Each row is followed by its class.
[-67 -33 -12 -30 -18  41   3 -27 -32  38 -57   8 -14 -74  39  32  45  31
  36  10  48  31  16 -35   3 -68 -43  65  -6 -21  -1  -1 -37  24] -> (79)
[ -3 -14   1   7 -15   1  -7   3 -18 -21   4   8  -6  13  -3  -9  14 -11
  -1  35  -7   3   7  13  11  -4   4  -2  -7 -18  -9   6 -26  12] -> (182)
[ 41  -5  -1  12  -8 -13   1  16  16   4  18  -6   4   7 -18   6 -18 -10
  -4  -9 -23  -9  -4   6   2  16  -1  -2   9   7  -6   5  28 -29] -> (65)
[ -6  13  11   0  20 -15   5  -1  10  -4   6 -23  14 -16 -11  12  -7  -4
  36 -56  -8   8  -1  -7   6  20  10  13   6  13   7  -7  22  -9] -> (79)
[ -6 -12   2  11  -9  -8  -7   1  -2  -5  -9  -4   7  -8  -7   4   3 -10
  19  -9   1   0   2  -3  10   5  -6  17  14   6   0   4   5 -23] -> (57)
[-44 -33 -17  -5 -28  21  -3   1 -31  23 -38  31 -24 -28  29   9  34  12
 -15  51  27   7   8  -4  15 -54 -39  27  -1 -31  -6   3 -51  21] -> (132)
[ 15  20   9  11  19 -18   3  -4   4   5  -1 -15   6   5  -5  -1 -14  -9
   7 -38 -12 -10 -25   3  -3  22  17  -8  22  10   9  -6  35  -9] -> (180)
[-20 -19  -6  16  -8  15 -15   0 -24   2   1  31 -18  14  25 -21  20   8
 -24  63  -5  -3  -6  19  14 -28  17 -15 -11 -22 -13  -4 -44  37] -> (57)
[  0  -4   8   2   6  -7   1  -5  -6   3 -14   0   2  -8   6   4  -7   4
  13 -16  -2  -1 -15   0   0   1   3   7   6   5   5   3  15  -5] -> (116)
[-34 -49 -25 -32 -41  28  12  14 -20  43 -52  14 -23 -56  19  30  29  16
   8  16  38  17  16 -21   1 -59 -67  49   4 -21  -4   9 -37  -7] -> (132)
[ 29 -21 -28 -11 -23  -9  31  32  22  35  -8  -4   1 -18 -14  22 -22  -9
 -11 -18   6  -1  11  -6 -12   1 -44  30  30  16  -3   3  29 -46] -> (145)
[-32 -72 -43   8 -63  27   9  35 -46  24 -42  46 -45   4  22  -4  58   9
 -43 114  40   6  20  12  18 -75 -69  23  -4 -36  -9  10 -67  36] -> (79)
[-36  19  21 -27  31   2   0 -23   0   8 -21 -26  14 -43   7  20   9  -1
  46 -56   7  17  -9 -34  -6   4  13  33  12   0  22  -7  11   4] -> (180)
[  0  13  28  -8  35  -6  -8 -27   5  10  10 -29  15 -25   0  16 -15   4
  47 -75 -20   4 -10 -24  -2  10  34  14   1   3  19  -5  37 -15] -> (65)
[ 13 -18 -12 -18 -16   0  13   6   6  31  -5  -4  -2 -18  -4  20 -17   1
   8 -15   5   0   7 -15  -6  -4 -21  22  13  -1   0   8  16 -23] -> (180)
[ 34  26  -1  20  19 -39  17   9  29  12  20 -14  17   1 -33  11 -45 -18
   8 -65 -15 -15 -12  -4 -12  48  -2  13  44  32   2  -5  59 -51] -> (145)
[-60 -21  16 -39  11  31  -1 -38 -27  28 -42  -4  -6 -77  33  27  21  27
  57 -28  22  27   1 -46  -4 -42  -4  49  -7 -16  11  -1 -23  17] -> (116)
[ 43   2  13  16   4 -12  -7  10  14  -6  38  -7   4  33 -14 -14 -29 -11
 -11  -1 -34 -16  -8  16   1  25  25 -26  -7   1 -10   4  29 -16] -> (65)
[ 10 -20  -3  -1 -16   7  -8   9  -4   0  13   9  -6  18   5 -11  -3   2
  -8  39 -13  -8  -1   2  10 -14   9 -14 -12 -10 -11   4  -6   1] -> (130)
[-26 -16 -10 -18 -14  15   7   8  -4  21 -39   1   6 -39   8  23  26   3
  15  -7  20  15  10 -17   2 -20 -29  31  21   1   7   2 -10 -13] -> (57)
[-26  -4   9  -3  13   6  -1 -24 -13  18 -13  -2  -6 -26  22   8   9   7
  16  -9   2   6  -9 -17   4 -17  15  15  15 -14   6  -8  -1  16] -> (180)
[-12 -28 -32  -9 -39   8  13  29  -5  28 -42   6  -4 -30  -1  26  22  -4
   0  11  29  11  14  -5   2 -23 -59  36  26   0   2   9 -12 -26] -> (57)
[ 10 -25 -32 -17 -30  -8  29  18  19  45 -29  -7  -5 -47 -17  37 -14  -2
  17 -38  24   6  20 -28 -12  -9 -64  57  41   6   4   9  26 -56] -> (145)
[ 12 -49 -60   1 -63  -4  23  46  -5  49 -47  12 -24 -28  -3  39  13 -11
 -22  35  37   1  12  -2   8 -42 -98  36  43  -7  -9  12  -3 -37] -> (79)
[ 31 -30 -42   8 -45 -10  17  33   0  31 -20   8 -13   5 -15  14  -7 -10
 -21  27  22 -11   0   6  -2  -5 -60  14  32  10  -8  13  19 -42] -> (130)
[-19  25  45  16  54  -9 -25 -42 -11 -23  18 -14  12  -7  14  -8  -3  10
  38 -44 -32  -2 -22 -13   8  13  68  -4 -11  -8   9 -15  13  23] -> (65)
[-31 -19  12  -6 -15  28  -1 -18 -31 -18 -21  19  -8 -15  17  -8  33  -6
   6  36  10  10   8  -2   4 -22  -6  16  -9 -18  -6   1 -46  33] -> (145)
[ -8   6   2  10  16 -14  -6 -14  -4  21 -13 -19   6 -37   5  26  -4  -1
  30 -49  -3   2 -13 -18   5   1  -2  27  23   1  14  -8  28 -21] -> (65)
[ 43  -4  -2   5 -13 -26   5  19  19   1  28  -5  10  21 -18  -2 -39  -6
   1 -13 -26 -15  -2   9   6  22   6 -14   2  12 -12   9  42 -43] -> (116)
[-16  -8  27   1  17  12 -25 -40 -21 -14  21  -4  -2  -9   7 -11  -3   7
  34  -5 -24  -1  -4 -20  13 -12  50  -4 -21 -14   5  -4 -11  16] -> (182)
[  16   28   34    1   45  -18   -1  -26   21   -7   28  -32   25  -17
  -18    2  -42   -7   54 -106  -30   -7  -18  -30  -10   43   47    9
   14   27   11  -10   60  -34] -> (145)
[ 57   2   5  39 -17 -31  -2  29  16 -43  41   2  13  64 -36 -27 -30 -41
 -20  17 -30 -24  -5  33   4  56   7 -26  10  20 -20  12  26 -30] -> (145)
[-29   9  33  -8  37   4 -20 -48 -12 -10  20 -16  10 -22   8  -3  -7  12
  49 -42 -23   1  -3 -35  13  -6  60   0 -11 -11  17 -12   9   6] -> (182)
[  5  15  42  11  29   1 -26 -39  -3 -29  53  -5   2  34   5 -37 -17  -3
  15  -1 -42 -11 -18   3  12  19  82 -44 -30  -6  -5  -8   5  28] -> (180)
[ -4  -1  13  32   0   5 -29 -22 -32 -36  25  23 -12  36  14 -39  13  -4
 -20  71 -29 -15 -15  20  23 -13  52 -39 -21 -25 -16  -5 -33  42] -> (182)
[ 18 -51 -42   8 -62  10   9  38  -7  28 -15  17 -26  -1  -4   5   3  -5
 -25  52  21  -1  16  10  11 -35 -63  20   4 -17 -18  13  -8 -23] -> (79)
[-15 -17  20   5  -5  20 -12 -23 -22 -11  19  25 -15   9  19 -23   8   0
  -3  50 -16  -2   3  -5   8 -22  32  -5 -23 -22 -17   0 -35  39] -> (145)
[  3 -33 -23   1 -41   0   3  29 -10   2 -14   9 -15   7  -5   3  19 -18
 -15  55  13   0  12   8  13 -14 -39  15   6 -15 -10  11 -22 -11] -> (130)
[  8 -54 -35 -14 -56  14  11  17 -13  32 -33  12 -24 -15   2  16  18  -1
  -5  43  29   1  11  -8   6 -40 -62  24  11  -9  -6  14  -8 -28] -> (130)
[ -6  12  21 -23  30   2   0 -23   7  17  10 -21   8 -27   6   8 -17   8
  36 -52 -14   6 -11 -26  -7   6  36  12  -1   2   8  -7  22  -2] -> (180)
[-43  -3  12 -53  36  16  30  -9  11  46 -39 -26  22 -79  15  47  -2  35
  59 -98  22  28   6 -47 -22  -8 -12  51  20  18  31  -8  30 -19] -> (116)
[ 19  17  33  17  27  -4 -23 -24  -4 -36  55  -2   9  41  -8 -32 -23  -5
   5  -4 -46 -12  -9   9   9  21  75 -37 -26  -4  -7  -5   7  14] -> (182)
[ 41   8 -15  20  -2 -38  15  31  27  12   9 -11   5  19 -29   9 -29 -11
 -14 -44  -6 -20  -9  10  -2  28 -19  -3  35  25  -3   2  49 -51] -> (132)
[ 11 -23   0  -1 -13  11  -8  -5  -7   1   8   4  -6   4   1  -6  -4   6
   9  10  -6  -5  -2 -10   6 -14  10   3  -9  -2  -3   3   5 -10] -> (130)
[ 10 -39 -36   3 -51  -6  10  41   0  11 -25  11 -13  -5  -5  24  24 -20
 -25  58  16   8  18  20   9 -20 -63  27  18 -19  -8  16 -25 -15] -> (65)
[-12 -34  -7  -5 -31  11   7  -8 -18  24 -21   8 -14 -35   5  10  14  -3
  18  14  11  -1  10 -20   4 -31 -29  37  16 -14  -6   6  -8 -16] -> (145)
[ 45 -15 -23  28 -17 -27   4  30   8  -3  16   3  -9  40 -19 -12 -20 -16
 -33  34 -13 -25  -9  24   5  14  -4 -18  21   5 -11   4  16 -23] -> (130)
[ 26  31  27  10  31 -30   1  -2  21 -23  24 -30  24  11 -23   5 -38 -18
  33 -80 -21  -4 -18  -1  -6  58  30  -5   9  30   8   1  55 -29] -> (116)
[  4  -2   4  21   3 -18 -10   1   0  -8  15   6  -2  21  -7 -12  -9  -5
  -4   3 -12 -16 -13   9  13   5  13 -17  10   1  -3   2   5  -8] -> (132)
[  7 -32 -39   2 -44   6  14  29  -9  28 -30  23 -21   0  12  13  17  -5
 -41  59  21   0  -4  18   4 -37 -50  12  20 -11  -4   5 -16  -1] -> (180)
[ 42 -11  -5   6 -21 -17   7  29  15   3  15   2   5  26 -11  -3 -31  -7
 -13   6 -18  -7   0  21  -2  14  -9  -3  -4   6 -20  13  27 -32] -> (116)
[-13  -6   4  -4  -3  -2  -2   0  -8  -3 -12  -7  -2  -8   7   7  16 -12
  11   1   6   5  -1 -11   7  -1  -1  17   9 -13   3   1  -2   4] -> (180)
[ -6  -6   5 -12   8   2   0  -2  -2  -9 -12 -14   2 -16  -5  12  10  -7
  27 -24   5   8  -3 -16  -1   5   2  18   7   3   9   0  -3  -3] -> (130)
[-14 -15   1  -9 -12  19  -4 -10 -24 -15 -19  13  -8 -10   7   2  29 -10
  -4  32  10  16   2   6   6 -19  -7  15 -11 -14  -1   2 -36  22] -> (182)
[ 26   6   0  -9  13 -21  21  17  37  24   2 -40  16 -23 -32  28 -33  -5
  35 -92  -2   3  -1 -26 -10  21 -14  27  29  34  14  -2  70 -58] -> (79)
[-10 -53 -23 -12 -51  32   8  10 -24  19 -21  32 -25 -20  17   2  25  -1
 -19  65  17   7  21  -5   7 -50 -42  28  -4 -27 -15   7 -44   6] -> (145)
[  6 -21 -14  23 -28   8 -15   1 -24 -16   7  35 -23  35  13 -21  19  -3
 -42  88  -7  -8   1  25  19 -26   6 -20 -13 -29 -19   4 -37  32] -> (182)
[ 26   4  17  24   1 -19 -13   3   0 -34  33 -10   6  34 -17 -17  -8 -25
  14   1 -26 -14 -13  13  14  35  33 -19  -2   8  -8   2  17 -13] -> (130)
[-24 -13 -15  -1 -16   3   2   7 -13  20 -23  13  -9 -22  10  12  10   8
  -4  12  16  -3  -3  -7  10 -29 -28  15  13  -9   3   2 -13  -4] -> (132)
[ 30 -27 -19  12 -41  -6   8  40   5 -14 -10  16  -5  35 -10  -9  -1 -15
 -38  52   4  -4   4  33   4   2 -37  -8   2   1 -13  16  -2 -16] -> (116)
[  0 -45 -24  12 -62  17   5  21 -22   0 -18  33 -22   1   3  -4  26 -18
 -22  73  15   2  18  16  13 -23 -51  19   5 -20 -18  13 -40   2] -> (145)
[-32   6  18 -11  35   1  -3 -16   3   2 -14 -20  20 -32   6  13   4   3
  41 -61   2  14  -3 -25  -2   9  23  22  16  12  19  -9  10  -7] -> (57)
[-65  -1  19 -13  46  11   0 -32 -18  20 -28 -15   1 -63  29  19  20  28
  51 -48   8  19  -8 -35   3 -31  24  38  11 -11  20 -19 -11  31] -> (79)
[-70 -17  20 -59  32  37   6 -40 -29  27 -56 -22   2 -85  37  38  50  23
  73 -61  33  32  -7 -57  -6 -49   2  52   4  -6  31 -15 -14  14] -> (130)
[ 41 -10 -19  -9 -14 -17  21  23  31  24  13 -12   5   6 -20  13 -33  -8
  -7 -29  -3  -6   3   0  -5  17 -17   3  21  14   2   4  49 -49] -> (180)
[-40  -5   2 -11  18  22   0 -10 -16  19 -30  16  -1 -32  26  12  19  24
  11 -13  11  18  -6 -11  -5 -26   4  20   7  -5   7  -8 -28  27] -> (57)
[ 12 -11   1  12  -8  -5  -5  15   4 -15  -1  -2   6  11  -8   2   7 -13
  -4  10  -6   0   2  14   8  12 -11   3   4  -4   1   6   4 -11] -> (65)
[ 12   9   8   4  -1  -9  -1   4   0 -22   8  -7  10  11 -21  -1   0 -15
  10  -8 -14   0  -4  10   4  15   9  -5   7   4   2   4   5 -12] -> (182)
[ 14  45  19  11  57 -34  -2 -12  28   0  22 -26  27   0 -14   5 -38   0
  29 -91 -28  -8 -29  -5  -7  45  51 -13  24  35  13 -15  54 -23] -> (57)
